Below are the code and all the weights of a small trained network. Each question names an input and a class and asks about switching units off, where a switched-off unit gives its printed mean instead of its output.

import numpy as np


def w(rows, s, z=0):
    codes = np.array(rows[::2]) - 128.0
    scale = np.full(codes.shape[1], s)
    scale[-1] = z or s
    return codes * scale


def norm(h):
    return h / np.sqrt((h * h).mean(-1, keepdims=True) + 1e-5)


def f(y):
    return np.maximum(y, 0)


def log_softmax(a):
    a = a - a.max(-1, keepdims=True)
    return a - np.log(np.exp(a).sum(-1, keepdims=True))


def net(x, mask):
    res = np.array(x, float).reshape(1, 5) / 4 @ E
    u = 0
    for l in range(2):
        y = f(norm(res) @ A[l][:, :-1].T + A[l][:, -1])
        res = res + np.where(mask[u : u + 3], y, B[l][:, -1]) @ B[l][:, :-1]
        u += 3
    return log_softmax(norm(res)[-1] @ U[:, :-1].T + U[:, -1])


A, B = {}, {}
E = w([
[80,142,190,157,68,171,127,144,197,154,201,143],'x0',
[119,178,175,131,129,120,189,142,37,197,131,154],'x1',
[116,136,219,222,178,220,139,145,60,203,61,3],'x2',
[92,189,212,173,102,164,145,133,139,227,121,151],'x3',
[192,101,126,103,200,77,161,87,17,2,57,134],'x4',
],0.007)
A[0] = w([
[122,127,113,114,85,113,120,121,193,146,165,183,172],'0.n0',
[137,127,155,154,156,154,132,120,93,148,81,90,41],'0.n1',
[162,119,87,101,173,77,134,115,75,4,98,143,251],'0.n2',
],0.024,0.0014)
B[0] = w([
[129,181,93,140,137,117,138,135,166,110,152,123,200],'0.n0',
[133,147,161,134,152,150,128,131,84,131,142,135,179],'0.n1',
[110,2,125,77,32,36,141,110,99,133,62,125,252],'0.n2',
],0.022,0.033)
A[1] = w([
[144,25,89,97,104,78,95,111,100,83,3,102,128],'1.n0',
[130,119,198,165,185,178,129,110,48,174,83,78,118],'1.n1',
[174,37,112,69,159,148,130,113,88,79,131,210,2],'1.n2',
],0.016,0.001)
B[1] = w([
[149,123,138,94,222,37,105,38,103,100,173,252,252],'1.n0',
[155,86,133,127,113,200,95,156,144,153,81,106,177],'1.n1',
[63,99,72,134,137,181,164,127,161,51,99,61,170],'1.n2',
],0.011,0.03)
U = w([
[162,130,199,132,160,203,108,157,78,163,107,92,1],'0',
[137,227,82,135,133,92,140,146,213,112,188,110,226],'1',
[140,39,120,53,102,2,138,81,96,89,83,148,178],'2',
],0.0085,0.00094)

Each question gives the input, the list of numbers given to net, and the class t.
The units are the neurons (one row each of A and B). Each row of codes is followed by its name. A weight is (code - 128) times the scale printed after its matrix; where a second scale follows, it is the last column's (A, B and U).
mask holds one flag per neuron, layer by layer. A switched-off neuron (its flag False) gives its mean, the last column of its row in B, instead of its output. The means were averaged over made-up inputs and are rounded, as every weight is.
A unit's drop is (log p(t) with every unit on - log p(t) with that unit switched off) / (log p(t) with every unit on - log p(t) with every unit switched off).
The circuit of an input: a set's keep is (log p(t) with only the set's units on - log p(t) with every unit switched off) / (log p(t) with every unit on - log p(t) with every unit switched off). Starting from all 6 units, units are removed one at a time, each time the one whose removal leaves the highest keep (on an exact tie, the one counted first), for as long as the keep stays at least 0.8.
circuit, biggest first: the units of the circuit, biggest drop first
k most important neurons: the k neurons with the biggest drops, biggest first
k most important neurons of layer l: the k neurons of layer l with the biggest drops, biggest first
drop of u: that unit's drop, to one decimal
input [4,-2,7,-7,-5], class 0: circuit, biggest first	[0.n2, 0.n0]
input [-1,0,1,6,2], class 0: most important neuron	[0.n2]
input [-5,8,-7,-6,-8], class 1: circuit, biggest first	[0.n2, 0.n0]
input [1,-6,8,-8,-6], class 0: 2 most important neurons	[0.n2, 0.n0]
input [0,5,-5,-3,-3], class 1: 2 most important neurons	[0.n2, 0.n0]
input [0,-5,5,-3,-8], class 1: 2 most important neurons of layer 0	[0.n2, 0.n1]
input [-1,-5,5,-2,-7], class 0: 2 most important neurons of layer 0	[0.n2, 0.n0]
input [-8,3,-2,8,-4], class 1: 2 most important neurons of layer 0	[0.n2, 0.n1]
input [4,4,5,0,-5], class 0: drop of 0.n2	0.9
input [-4,8,-2,8,-5], class 1: drop of 0.n2	0.9
input [-3,-8,-7,-4,-7], class 1: drop of 0.n0	0.5
